Here is a tiny trained network, its code and every weight. The questions are about switching its units off for an input and a target symbol, where a switched-off unit gives its printed mean instead of its output.

import numpy as np


def w(rows, s, z=0):
    codes = np.array(rows[::2]) - 128.0
    scale = np.full(codes.shape[1], s)
    scale[-1] = z or s
    return codes * scale


def norm(h):
    return h / np.sqrt((h * h).mean(-1, keepdims=True) + 1e-5)


def f(y):
    return np.maximum(y, 0)


def softmax(a):
    e = np.exp(a - a.max(-1, keepdims=True))
    return e / e.sum(-1, keepdims=True)


def log_softmax(a):
    a = a - a.max(-1, keepdims=True)
    return a - np.log(np.exp(a).sum(-1, keepdims=True))


def net(x, mask):
    ids = ['ΞΨδεθλμτφ'.index(c) for c in x.split()]
    T = len(ids)
    res = E[ids] + P[:T]
    u = 0
    for l in range(2):
        r = norm(res)
        for j in range(2):
            rows = slice(2 * j, 2 * j + 2)
            q, k, v = (r @ M[l][rows].T for M in (Q, K, V))
            z = softmax(np.where(np.tri(T) > 0, q @ k.T / 2**0.5, -1e9)) @ v
            o = O[l][rows]
            res = res + np.where(mask[u + j], z, o[:, -1]) @ o[:, :-1]
        u += 2
        y = f(norm(res) @ A[l][:, :-1].T + A[l][:, -1])
        res = res + np.where(mask[u : u + 8], y, B[l][:, -1]) @ B[l][:, :-1]
        u += 8
    return log_softmax(norm(res)[-1] @ U[:, :-1].T + U[:, -1])


Q, K, V, O, A, B = {}, {}, {}, {}, {}, {}
E = w([
[148,107,114,159],'Ξ',
[133,100,112,146],'Ψ',
[140,76,166,74],'δ',
[136,246,146,162],'ε',
[35,141,24,128],'θ',
[135,143,171,155],'λ',
[177,66,188,110],'μ',
[243,166,63,92],'τ',
[124,84,158,128],'φ',
],0.013)
P = w([
[83,151,101,174],'0',
[62,111,93,192],'1',
[101,74,183,47],'2',
[107,133,165,2],'3',
[220,182,95,252],'4',
[88,100,145,9],'5',
],0.0074)
Q[0] = w([
[60,144,191,254],'L0H1',
[128,177,50,53],'L0H1',
[99,91,39,230],'L0H2',
[152,62,142,144],'L0H2',
],0.0063)
K[0] = w([
[184,80,73,41],'L0H1',
[104,44,184,213],'L0H1',
[179,52,188,180],'L0H2',
[94,90,254,118],'L0H2',
],0.0082)
V[0] = w([
[207,179,165,40],'L0H1',
[120,128,56,43],'L0H1',
[91,162,38,65],'L0H2',
[177,3,72,147],'L0H2',
],0.0075)
O[0] = w([
[199,186,86,96,4],'L0H1',
[131,2,32,151,24],'L0H1',
[56,33,194,95,103],'L0H2',
[215,139,244,50,101],'L0H2',
],0.0071,0.0028)
A[0] = w([
[137,128,118,255,108],'L0N1',
[88,126,36,139,126],'L0N2',
[64,155,97,132,5],'L0N3',
[141,66,45,71,121],'L0N4',
[82,118,51,143,60],'L0N5',
[123,132,70,128,133],'L0N6',
[85,101,221,151,80],'L0N7',
[103,160,151,162,161],'L0N8',
],0.0073,0.0023)
B[0] = w([
[204,143,164,79,246],'L0N1',
[126,35,217,105,199],'L0N2',
[112,128,150,129,187],'L0N3',
[53,123,109,165,191],'L0N4',
[162,194,139,2,172],'L0N5',
[143,140,217,120,168],'L0N6',
[133,168,106,108,253],'L0N7',
[127,109,30,109,239],'L0N8',
],0.0064,0.0027)
Q[1] = w([
[41,186,192,51],'L1H1',
[91,117,45,69],'L1H1',
[75,199,16,184],'L1H2',
[183,58,2,35],'L1H2',
],0.006)
K[1] = w([
[122,206,154,136],'L1H1',
[92,120,158,140],'L1H1',
[144,149,156,47],'L1H2',
[160,80,152,10],'L1H2',
],0.011)
V[1] = w([
[167,42,192,106],'L1H1',
[110,193,185,119],'L1H1',
[242,127,108,49],'L1H2',
[80,113,53,249],'L1H2',
],0.012)
O[1] = w([
[49,162,31,199,75],'L1H1',
[153,7,109,161,253],'L1H1',
[116,162,208,132,112],'L1H2',
[131,189,79,72,42],'L1H2',
],0.012,0.006)
A[1] = w([
[161,62,147,192,105],'L1N1',
[186,122,151,254,233],'L1N2',
[119,38,106,152,52],'L1N3',
[204,114,193,41,83],'L1N4',
[88,132,179,62,8],'L1N5',
[164,154,198,241,180],'L1N6',
[40,16,210,38,56],'L1N7',
[11,180,124,118,191],'L1N8',
],0.006,0.0015)
B[1] = w([
[155,105,87,58,226],'L1N1',
[126,156,49,101,240],'L1N2',
[140,74,95,63,199],'L1N3',
[75,128,107,105,239],'L1N4',
[138,107,182,110,144],'L1N5',
[132,189,95,165,230],'L1N6',
[158,88,181,158,253],'L1N7',
[116,254,214,61,158],'L1N8',
],0.0064,0.0046)
U = w([
[42,141,155,208,99],'Ξ',
[69,254,205,75,253],'Ψ',
[23,191,42,63,196],'δ',
[203,160,114,18,109],'ε',
[62,98,50,132,117],'θ',
[183,145,143,67,171],'λ',
[144,101,108,142,114],'μ',
[191,131,239,182,95],'τ',
[136,58,98,179,33],'φ',
],0.0091,0.0026)

Each question gives the input, a string of symbols that net reads in full, and the target symbol t.
The units are the heads (2 rows each of Q, K, V and O) and the neurons (one row each of A and B). Each row of codes is followed by its name. A weight is (code - 128) times the scale printed after its matrix; where a second scale follows, it is the last column's (O, A, B and U).
mask holds one flag per unit, layer by layer, with each layer's heads first. A switched-off unit (its flag False) gives its mean, the last column of its rows in O or B, instead of its output. The means were averaged over made-up inputs and are rounded, as every weight is.
A unit's drop is (log p(t) with every unit on - log p(t) with that unit switched off) / (log p(t) with every unit on - log p(t) with every unit switched off).
The circuit of an input: a set's keep is (log p(t) with only the set's units on - log p(t) with every unit switched off) / (log p(t) with every unit on - log p(t) with every unit switched off). Starting from the 12 units with the biggest drops (on a tie, the unit counted first), units are removed one at a time, each time the one whose removal leaves the highest keep (on an exact tie, the one counted first), for as long as the keep stays at least 0.8.
units of the circuit, in order: the units of the circuit, biggest drop first
most important unit: the unit with the biggest drop
top k neurons in layer l: the k neurons of layer l with the biggest drops, biggest first
which heads matter: for each layer, one digit per head in row order, 1 if its drop is at least 0.15 and else 0, layers parted by /
input τ Ξ μ Ξ λ, target Ψ: most important unit	L1H1
input μ τ Ψ, target τ: units of the circuit, in order	L1H2, L0H2
input δ Ψ φ, target Ξ: top 2 neurons in layer 0	L0N1, L0N8
input τ ε Ξ θ ε, target Ψ: which heads matter	10 / 11
input τ τ θ Ξ μ θ, target Ψ: units of the circuit, in order	L1H1, L0H1, L1H2
input τ μ φ, target Ψ: units of the circuit, in order	L0H1, L1H1, L1N8
input Ψ τ θ Ξ, target θ: units of the circuit, in order	L1H1, L0H2
input δ μ τ, target Ξ: which heads matter	01 / 11
input θ θ δ, target δ: units of the circuit, in order	L1H1, L1H2, L0H1
input λ Ξ Ξ, target ε: which heads matter	11 / 01
input ε λ ε Ψ ε, target ε: units of the circuit, in order	L1H1, L0H2, L1H2
input λ ε Ξ ε μ, target ε: units of the circuit, in order	L0H2, L1H2
input θ Ξ θ τ, target δ: which heads matter	11 / 11
input δ θ λ, target θ: top neuron in layer 0	L0N5
input Ψ θ τ, target θ: units of the circuit, in order	L0H2, L0H1, L1H1
input τ τ τ τ Ξ μ, target Ψ: which heads matter	10 / 10
input μ τ τ ε θ, target τ: which heads matter	00 / 01
input τ θ τ Ξ λ Ξ, target Ψ: which heads matter	10 / 10
input ε δ τ, target τ: which heads matter	00 / 01
input τ Ξ θ, target Ψ: units of the circuit, in order	L1H1, L1N8
input λ λ φ ε ε, target ε: which heads matter	01 / 11
input δ τ Ψ, target Ξ: most important unit	L0H2
input θ τ λ, target δ: units of the circuit, in order	L1H1, L1H2, L0H2
